Below are the code and all the weights of a small trained network. Each question names an input and a class and asks about switching units off, where a switched-off unit gives its printed mean instead of its output.

import numpy as np


def w(rows, s, z=0):
    codes = np.array(rows[::2]) - 128.0
    scale = np.full(codes.shape[1], s)
    scale[-1] = z or s
    return codes * scale


def f(y):
    return y / 2 * (1 + np.tanh(0.7978845608 * (y + 0.044715 * y**3)))


def log_softmax(a):
    a = a - a.max(-1, keepdims=True)
    return a - np.log(np.exp(a).sum(-1, keepdims=True))


def net(x, mask):
    res = np.array(x, float).reshape(1, 2) / 4 @ E
    y = f(res @ A[0][:, :-1].T + A[0][:, -1])
    res = res + np.where(mask, y, B[0][:, -1]) @ B[0][:, :-1]
    return log_softmax(res[-1] @ U[:, :-1].T + U[:, -1])


A, B = {}, {}
E = w([
[66,136,69,93,114,47,114,69,202,205,177],'x0',
[116,55,138,214,158,107,1,32,103,204,48],'x1',
],0.0094)
A[0] = w([
[245,63,132,145,152,220,133,151,61,40,77,110],'neuron 1',
[79,185,110,180,186,189,132,154,97,153,168,254],'neuron 2',
[129,226,123,64,104,132,175,165,119,83,146,104],'neuron 3',
[166,168,134,106,68,173,127,170,217,27,209,94],'neuron 4',
[253,148,192,182,65,231,137,120,29,97,127,107],'neuron 5',
[200,160,235,187,164,220,118,218,86,110,49,103],'neuron 6',
[89,133,37,46,61,7,107,74,166,189,201,100],'neuron 7',
[167,124,111,221,204,155,69,67,121,188,55,86],'neuron 8',
[190,39,183,152,213,157,58,69,91,190,61,87],'neuron 9',
[105,153,113,30,99,183,193,151,108,106,175,104],'neuron 10',
[127,180,88,47,100,145,187,164,132,59,126,98],'neuron 11',
],0.0051,0.0092)
B[0] = w([
[182,195,93,104,145,95,113,149,172,184,140,207],'neuron 1',
[143,59,115,251,123,119,208,195,41,53,139,254],'neuron 2',
[97,109,176,90,117,171,94,80,127,139,113,196],'neuron 3',
[109,105,134,77,102,152,66,48,145,143,105,194],'neuron 4',
[165,201,109,129,151,79,123,101,142,183,133,200],'neuron 5',
[171,186,96,113,188,98,117,102,186,179,152,210],'neuron 6',
[192,191,104,104,169,73,128,126,182,191,186,221],'neuron 7',
[73,116,167,105,100,157,94,81,103,142,120,209],'neuron 8',
[72,120,160,132,99,167,93,98,144,135,87,217],'neuron 9',
[105,134,147,109,88,144,113,99,143,130,63,195],'neuron 10',
[80,131,197,97,121,140,96,68,131,123,85,196],'neuron 11',
],0.011,0.008)
U = w([
[175,208,64,100,189,61,133,138,167,183,148,66],'0',
[45,69,199,91,54,228,85,70,118,102,34,53],'1',
[130,13,98,199,120,130,214,255,80,34,128,253],'2',
],0.0077,0.0043)

Each question gives the input, the list of numbers given to net, and the class t.
The units are the neurons (one row each of A and B). Each row of codes is followed by its name. A weight is (code - 128) times the scale printed after its matrix; where a second scale follows, it is the last column's (A, B and U).
mask holds one flag per neuron, in row order. A switched-off neuron (its flag False) gives its mean, the last column of its row in B, instead of its output. The means were averaged over made-up inputs and are rounded, as every weight is.
A unit's drop is (log p(t) with every unit on - log p(t) with that unit switched off) / (log p(t) with every unit on - log p(t) with every unit switched off).
The circuit of an input: a set's keep is (log p(t) with only the set's units on - log p(t) with every unit switched off) / (log p(t) with every unit on - log p(t) with every unit switched off). Starting from all 11 units, units are removed one at a time, each time the one whose removal leaves the highest keep (on an exact tie, the one counted first), for as long as the keep stays at least 0.8.
circuit, biggest first: the units of the circuit, biggest drop first
k most important neurons: the k neurons with the biggest drops, biggest first
drop of u: that unit's drop, to one decimal
input [-4,4], class 0: most important neuron => [neuron 6]
input [-7,-7], class 0: 3 most important neurons => [neuron 6; neuron 1; neuron 5]
input [-4,3], class 0: circuit, biggest first => [neuron 6; neuron 1]
input [-4,1], class 0: 2 most important neurons => [neuron 6; neuron 1]
input [-6,-7], class 1: 2 most important neurons => [neuron 11; neuron 3]
input [-4,-5], class 1: 2 most important neurons => [neuron 7; neuron 11]
input [-3,-4], class 1: 4 most important neurons => [neuron 7; neuron 11; neuron 4; neuron 3]
input [-3,-2], class 2: 2 most important neurons => [neuron 7; neuron 2]
input [-6,5], class 0: drop of neuron 5 => 0.1
input [3,1], class 2: drop of neuron 1 => 0.2
input [-3,0], class 2: drop of neuron 7 => 0.5
